[[130 133 145 131 143 125 141 130 105 144 112 140 100 119 121 140]
 [154 136 132 118 134 124 110 144 137 130 153 142 139 147 141 131]]
:
[[154 136 132 118 134 124 110 144 137 130 153 142 139 147 141 131]
 [130 133 145 131 143 125 141 130 105 144 112 140 100 119 121 140]]

[[115 134 126 149 142 138 137 136 121 135 138 131 133 127 140 137]
 [146 114 149 111 148 152 135 144 144 143 144 138 113 150 132 127]
 [109 155 134 143 121 110 124 114 117 120 123 131 151 110 115 147]]
:
[[146 114 149 111 148 152 135 144 144 143 144 138 113 150 132 127]
 [115 134 126 149 142 138 137 136 121 135 138 131 133 127 140 137]
 [109 155 134 143 121 110 124 114 117 120 123 131 151 110 115 147]]

[[132 131 128 129 126 128 126 130 128 131]
 [154 128 133 130 123 131 131 131 124 137]
 [105 119 125 124 135 126 132 120 129 116]
 [133 126 129 128 128 129 130 127 127 129]
 [138 127 130 128 126 130 130 128 126 131]
 [131 130 128 129 127 128 127 129 128 130]]
:
[[154 128 133 130 123 131 131 131 124 137]
 [138 127 130 128 126 130 130 128 126 131]
 [133 126 129 128 128 129 130 127 127 129]
 [132 131 128 129 126 128 126 130 128 131]
 [131 130 128 129 127 128 127 129 128 130]
 [105 119 125 124 135 126 132 120 129 116]]

[[128 118 141 146 131 134 133 147 131 118 149 117 126 134]
 [130 119 136 145 130 135 146 151 127 120 137 129 124 141]]
:
[[130 119 136 145 130 135 146 151 127 120 137 129 124 141]
 [128 118 141 146 131 134 133 147 131 118 149 117 126 134]]

[[115 135 125 124 143]
 [133 154  99 113 143]]
:
[[133 154  99 113 143]
 [115 135 125 124 143]]

[[112 134 107 156 153]
 [117 134 106 157 143]]
:
[[117 134 106 157 143]
 [112 134 107 156 153]]

[[146 117 121]
 [131 116 108]
 [130 122 119]
 [121 138 124]
 [155 112 107]
 [124 132 150]
 [128 119 112]
 [129 134 123]]
:
[[155 112 107]
 [146 117 121]
 [131 116 108]
 [130 122 119]
 [129 134 123]
 [128 119 112]
 [124 132 150]
 [121 138 124]]
---
[[113 103 112 128 108 121 127]
 [132 144 133 132 143 136 132]
 [150 139 151 105 127 110 106]
 [132 150 134 134 150 140 135]]
:
[[113 103 112 128 108 121 127]
 [150 139 151 105 127 110 106]
 [132 144 133 132 143 136 132]
 [132 150 134 134 150 140 135]]

[[132 118 128 130 132 119 154 144 147 132 115 130 146 130 118 136]
 [117 138 138 136 125 119 132 132 143 127 115 127 121 134 139 131]
 [131 134 149 122 123 135 139 118 126 113 115 121 138 141 121 110]
 [121 133 134 136 128 118 138 136 145 129 115 128 127 132 134 134]]
:
[[132 118 128 130 132 119 154 144 147 132 115 130 146 130 118 136]
 [121 133 134 136 128 118 138 136 145 129 115 128 127 132 134 134]
 [131 134 149 122 123 135 139 118 126 113 115 121 138 141 121 110]
 [117 138 138 136 125 119 132 132 143 127 115 127 121 134 139 131]]

[[121 140]
 [134 134]
 [121 141]
 [118 146]
 [117 150]
 [137 120]
 [126 127]
 [139 125]
 [123 143]]
:
[[137 120]
 [139 125]
 [126 127]
 [134 134]
 [121 140]
 [121 141]
 [123 143]
 [118 146]
 [117 150]]

[[126 138]
 [129 120]
 [129 122]
 [133 103]
 [127 131]
 [128 127]
 [127 137]
 [129 124]
 [125 146]
 [127 132]]
:
[[133 103]
 [129 120]
 [129 122]
 [129 124]
 [128 127]
 [127 131]
 [127 132]
 [127 137]
 [126 138]
 [125 146]]

[[149 123]
 [128 120]
 [133 146]
 [138 118]
 [134 145]
 [136 152]
 [136 157]
 [112 126]
 [127 131]
 [114 130]
 [133 147]]
:
[[138 118]
 [128 120]
 [149 123]
 [112 126]
 [114 130]
 [127 131]
 [134 145]
 [133 146]
 [133 147]
 [136 152]
 [136 157]]

[[127 126 129 127 138 109 143 130 150 122 124 126 133 130]
 [129 130 128 141 124 114 147 129 144 134 120 116 134 128]
 [133 136 125 128 118 107 155 129 139 139 118 119 132 136]
 [143 142 124 130 138 105 151 147 137 133 112 113 138 139]
 [134 137 123 141 125 112 146 129 137 140 112 114 139 135]]
:
[[127 126 129 127 138 109 143 130 150 122 124 126 133 130]
 [129 130 128 141 124 114 147 129 144 134 120 116 134 128]
 [133 136 125 128 118 107 155 129 139 139 118 119 132 136]
 [134 137 123 141 125 112 146 129 137 140 112 114 139 135]
 [143 142 124 130 138 105 151 147 137 133 112 113 138 139]]

[[119 108 123 131 134 129 126 122 132 128]
 [119 130 138 103 107 130 123 135 119 132]
 [131 132 135 119 121 123 132 130 125 126]
 [120 144 118 112 141 130 122 113 124 123]
 [134 131 121 139 101 124 127 124 132 130]
 [123 120 135 126 119 124 126 119 132 124]
 [118 141 122 135 155 130 134 126 133 127]
 [135 139 122 128 133 126 124 111 128 128]]
:
[[119 108 123 131 134 129 126 122 132 128]
 [123 120 135 126 119 124 126 119 132 124]
 [119 130 138 103 107 130 123 135 119 132]
 [134 131 121 139 101 124 127 124 132 130]
 [131 132 135 119 121 123 132 130 125 126]
 [135 139 122 128 133 126 124 111 128 128]
 [118 141 122 135 155 130 134 126 133 127]
 [120 144 118 112 141 130 122 113 124 123]]

[[107 112 111]
 [153 152 146]
 [112 109 156]
 [105 157 123]
 [132 133 130]
 [156 154 101]
 [131 129 118]
 [138 153 114]]
:
[[112 109 156]
 [107 112 111]
 [131 129 118]
 [132 133 130]
 [153 152 146]
 [138 153 114]
 [156 154 101]
 [105 157 123]]
---
[[119 120 141 107 123 133]
 [116 122 120 138 119 140]
 [132 131 124 130 128 129]
 [124 123 143 101 136 125]
 [117 122 121 120 117 120]]
:
[[124 123 143 101 136 125]
 [119 120 141 107 123 133]
 [132 131 124 130 128 129]
 [117 122 121 120 117 120]
 [116 122 120 138 119 140]]

[[124 133 118 122 126 140 148 142 126 125 134 120 126]
 [132 124 137 133 130 116 108 114 129 131 122 136 130]
 [133 124 129 132 125 125 131 139 131 126 139 102 132]]
:
[[132 124 137 133 130 116 108 114 129 131 122 136 130]
 [133 124 129 132 125 125 131 139 131 126 139 102 132]
 [124 133 118 122 126 140 148 142 126 125 134 120 126]]

[[103 128 122 125 153 129]
 [140 133 108 141 130 132]
 [129 130 105 135 136 140]
 [151 148 118 122 151 133]
 [133 141 130 131 128 133]
 [126 129 128 139 104 135]]
:
[[133 141 130 131 128 133]
 [126 129 128 139 104 135]
 [103 128 122 125 153 129]
 [151 148 118 122 151 133]
 [140 133 108 141 130 132]
 [129 130 105 135 136 140]]

[[119 140 124 117 140 134 145]
 [130 118 119 109 127 122 138]
 [126 130 131 141 126 129 125]
 [124 133 115 156 119  99 118]]
:
[[126 130 131 141 126 129 125]
 [119 140 124 117 140 134 145]
 [130 118 119 109 127 122 138]
 [124 133 115 156 119  99 118]]

[[122 102 116 125]
 [123 102 114 123]
 [122 102 115 125]]
:
[[122 102 116 125]
 [122 102 115 125]
 [123 102 114 123]]

[[ 98  98 130 140]
 [147 147 133 140]]
:
[[147 147 133 140]
 [ 98  98 130 140]]

[[134 132 125 134 107 126 122 141 105 111 143]
 [108 150 111 148 129 149 134 143 138 120 105]
 [110 131 130 118 121 136 129 121 127 124 104]
 [152 134 106 129 130 122 121 136 117 116 117]
 [151 128 135 117 130 115 107 140 148 104 148]
 [147 120 144 140 122 112 130 145 128 146 123]
 [122 118 113 151 134 121 105 129 123 127 118]
 [126 128 108 149 132 112 106 127 108 134 121]]
:
[[147 120 144 140 122 112 130 145 128 146 123]
 [151 128 135 117 130 115 107 140 148 104 148]
 [110 131 130 118 121 136 129 121 127 124 104]
 [134 132 125 134 107 126 122 141 105 111 143]
 [122 118 113 151 134 121 105 129 123 127 118]
 [108 150 111 148 129 149 134 143 138 120 105]
 [126 128 108 149 132 112 106 127 108 134 121]
 [152 134 106 129 130 122 121 136 117 116 117]]

[[110 128 147 138 148 128 136 128 108 131 139 117 121 147]
 [132 145 148 147 110 117 123 111 121 152 151 142 127 121]
 [116 134 124 126 147 109 106 135 115 108 112 151 122 145]
 [127 136 136 128 122 141 145 114 130 140 136 120 132 119]
 [119 148 127 111 134 144 147 147 119 114 136 120 119 132]]
:
[[132 145 148 147 110 117 123 111 121 152 151 142 127 121]
 [110 128 147 138 148 128 136 128 108 131 139 117 121 147]
 [127 136 136 128 122 141 145 114 130 140 136 120 132 119]
 [119 148 127 111 134 144 147 147 119 114 136 120 119 132]
 [116 134 124 126 147 109 106 135 115 108 112 151 122 145]]

[[125 130 127 134 130 132 131]
 [135 121 123 130 131 113 125]
 [128 118 122 111 124 135 135]
 [139 124 135 129 125 121 130]
 [131 121 118 128 126 129 129]
 [132 128 112 137 122 136 115]
 [124 121  99 137 129 125 134]
 [125 124 133 137 131 137 128]
 [129 126 117 122 122 120 140]
 [137 119 126 127 119 127 136]
 [129 129 131 122 118 122 128]]
:
[[139 124 135 129 125 121 130]
 [125 124 133 137 131 137 128]
 [129 129 131 122 118 122 128]
 [125 130 127 134 130 132 131]
 [137 119 126 127 119 127 136]
 [135 121 123 130 131 113 125]
 [128 118 122 111 124 135 135]
 [131 121 118 128 126 129 129]
 [129 126 117 122 122 120 140]
 [132 128 112 137 122 136 115]
 [124 121  99 137 129 125 134]]
---
[[125 126 135 123 101]
 [117 123 120 125 135]
 [142 134 131 135 142]]
:
[[126 135]
 [123 120]]

[[131 130 128 126]
 [154 131 144 135]
 [129 129 128 128]]
:
[[130 128]
 [131 144]]

[[119 147 145 114]
 [106 146 129 129]]
:
[[147 145]
 [146 129]]

[[150 149 146 146]
 [146 154 148 144]
 [153 146 149 145]
 [147 146 148 148]]
:
[[149 146]
 [154 148]]

[[142 139 149 132 118]
 [109 141 108 120 106]
 [112 122 149 124 120]
 [148 114 133 129 117]
 [150 151 119 116 125]]
:
[[139 149]
 [141 108]]

[[124 106 122]
 [104 149 153]
 [116 101 136]]
:
[[106 122]
 [149 153]]
